Here is a tiny trained network, its code and every weight. The questions are about switching its units off for an input and a target symbol, where a switched-off unit gives its printed mean instead of its output.

import numpy as np


def w(rows, s, z=0):
    codes = np.array(rows[::2]) - 128.0
    scale = np.full(codes.shape[1], s)
    scale[-1] = z or s
    return codes * scale


def f(y):
    return y / 2 * (1 + np.tanh(0.7978845608 * (y + 0.044715 * y**3)))


def softmax(a):
    e = np.exp(a - a.max(-1, keepdims=True))
    return e / e.sum(-1, keepdims=True)


def log_softmax(a):
    a = a - a.max(-1, keepdims=True)
    return a - np.log(np.exp(a).sum(-1, keepdims=True))


def net(x, mask):
    ids = ['Φαγεηξ'.index(c) for c in x.split()]
    T = len(ids)
    res = E[ids] + P[:T]
    r = res
    for j in range(2):
        rows = slice(3 * j, 3 * j + 3)
        q, k, v = (r @ M[0][rows].T for M in (Q, K, V))
        z = softmax(np.where(np.tri(T) > 0, q @ k.T / 3**0.5, -1e9)) @ v
        o = O[0][rows]
        res = res + np.where(mask[j], z, o[:, -1]) @ o[:, :-1]
    y = f(res @ A[0][:, :-1].T + A[0][:, -1])
    res = res + np.where(mask[2:10], y, B[0][:, -1]) @ B[0][:, :-1]
    return log_softmax(res[-1] @ U[:, :-1].T + U[:, -1])


Q, K, V, O, A, B = {}, {}, {}, {}, {}, {}
E = w([
[156,155,134,83,83,96,61],'Φ',
[170,131,143,92,128,178,6],'α',
[90,64,163,231,122,81,86],'γ',
[92,168,68,115,92,66,57],'ε',
[149,95,185,214,88,81,153],'η',
[47,139,209,169,107,111,144],'ξ',
],0.016)
P = w([
[92,32,205,19,35,16,113],'0',
[237,119,72,188,97,104,60],'1',
[181,163,66,179,104,119,62],'2',
[181,173,53,188,110,124,73],'3',
[153,203,75,172,118,150,69],'4',
[142,179,45,182,132,145,81],'5',
[113,254,133,128,123,195,90],'6',
],0.0063)
Q[0] = w([
[112,109,2,76,40,64,152],'H1',
[208,193,151,130,39,18,28],'H1',
[163,123,55,17,115,178,142],'H1',
[123,130,155,156,99,127,74],'H2',
[228,80,142,107,58,168,95],'H2',
[100,122,223,247,155,87,70],'H2',
],0.0079)
K[0] = w([
[82,178,43,240,126,148,161],'H1',
[136,158,113,104,31,69,105],'H1',
[191,192,8,206,144,238,143],'H1',
[134,89,161,94,77,123,87],'H2',
[130,144,141,181,102,168,132],'H2',
[46,62,152,96,1,37,169],'H2',
],0.0091)
V[0] = w([
[107,100,139,189,150,107,88],'H1',
[207,192,99,84,99,131,37],'H1',
[123,176,138,121,99,107,163],'H1',
[177,140,128,181,89,152,106],'H2',
[108,201,42,137,151,126,127],'H2',
[247,181,109,185,97,147,185],'H2',
],0.011)
O[0] = w([
[174,120,152,152,114,76,117,211],'H1',
[44,105,58,158,144,95,101,152],'H1',
[131,84,128,82,28,254,98,117],'H1',
[83,67,148,105,145,107,113,141],'H2',
[142,232,118,172,234,173,75,22],'H2',
[36,80,185,114,159,149,90,2],'H2',
],0.0095,0.011)
A[0] = w([
[134,150,145,206,124,95,121,5],'N1',
[117,106,128,131,37,165,80,80],'N2',
[43,102,65,59,199,73,166,26],'N3',
[55,83,126,163,163,125,131,151],'N4',
[137,98,187,137,66,99,163,18],'N5',
[136,101,96,64,76,168,185,3],'N6',
[138,1,146,111,165,130,122,211],'N7',
[108,133,162,132,202,156,187,94],'N8',
],0.0096,0.0015)
B[0] = w([
[144,217,168,139,157,145,173,188],'N1',
[152,75,82,80,112,202,97,183],'N2',
[139,121,130,137,189,210,111,163],'N3',
[149,163,108,1,129,130,86,151],'N4',
[114,138,216,76,196,104,139,250],'N5',
[110,245,106,152,126,201,96,149],'N6',
[78,185,135,170,127,204,130,167],'N7',
[131,174,231,56,202,111,161,126],'N8',
],0.0088,0.017)
U = w([
[143,44,115,78,44,23,105,227],'Φ',
[85,214,184,102,243,44,56,78],'α',
[193,110,173,72,230,27,166,83],'γ',
[131,167,144,233,149,150,215,217],'ε',
[89,95,211,165,134,145,140,126],'η',
[254,155,108,56,201,198,199,4],'ξ',
],0.0052,0.0022)

Each question gives the input, a string of symbols that net reads in full, and the target symbol t.
The units are the heads (3 rows each of Q, K, V and O) and the neurons (one row each of A and B). Each row of codes is followed by its name. A weight is (code - 128) times the scale printed after its matrix; where a second scale follows, it is the last column's (O, A, B and U).
mask holds one flag per unit, heads first, then neurons. A switched-off unit (its flag False) gives its mean, the last column of its rows in O or B, instead of its output. The means were averaged over made-up inputs and are rounded, as every weight is.
A unit's drop is (log p(t) with every unit on - log p(t) with that unit switched off) / (log p(t) with every unit on - log p(t) with every unit switched off).
The circuit of an input: a set's keep is (log p(t) with only the set's units on - log p(t) with every unit switched off) / (log p(t) with every unit on - log p(t) with every unit switched off). Starting from all 10 units, units are removed one at a time, each time the one whose removal leaves the highest keep (on an exact tie, the one counted first), for as long as the keep stays at least 0.8.
circuit, biggest first: the units of the circuit, biggest drop first
k most important neurons: the k neurons with the biggest drops, biggest first
heads that matter: for each layer, one digit per head in row order, 1 if its drop is at least 0.15 and else 0, layers parted by /
input γ α ε ε γ ξ α, target α: heads that matter	11
input γ ε γ γ α, target Φ: 2 most important neurons	(N5 N1)
input ε α ε α, target α: circuit, biggest first	(H2)
input Φ Φ ξ ε γ γ γ, target Φ: circuit, biggest first	(H1 N5 N4 N6)
input ξ γ γ ξ, target ξ: circuit, biggest first	(H1 H2)
input γ γ γ γ ξ, target γ: circuit, biggest first	(H1 N5 H2)
input ε α γ ε η, target ε: heads that matter	01
input γ γ γ γ ε Φ, target Φ: heads that matter	00
input α α γ γ γ γ γ, target α: circuit, biggest first	(H1 N4)
input α ε α ε ξ, target α: circuit, biggest first	(H1 H2)
input η Φ ξ ξ, target η: circuit, biggest first	(H2 H1 N7)
input α ξ γ γ γ γ ε, target Φ: circuit, biggest first	(N5 N1)
input ξ α γ, target ξ: circuit, biggest first	(H1 N2)
input Φ γ γ γ, target Φ: 3 most important neurons	(N5 N4 N6)
input η ξ Φ η α γ, target η: circuit, biggest first	(H2 N7)
input α α η γ, target α: circuit, biggest first	(N4 H1 H2)
input ξ γ γ γ γ η, target ξ: heads that matter	11
input γ γ ε η α ε η, target γ: heads that matter	10
input ξ α α γ ξ γ, target ξ: circuit, biggest first	(H1 H2)
input α γ γ γ γ ξ, target α: 3 most important neurons	(N4 N2 N3)
input ε γ ε γ Φ, target Φ: circuit, biggest first	(N5 H1)
input ε γ γ ε γ γ, target ε: 2 most important neurons	(N5 N1)
input ε ε ε ε, target α: most important neuron	(N2)
input η γ ε γ, target η: most important neuron	(N7)
input γ γ γ η ε, target Φ: 3 most important neurons	(N5 N1 N7)
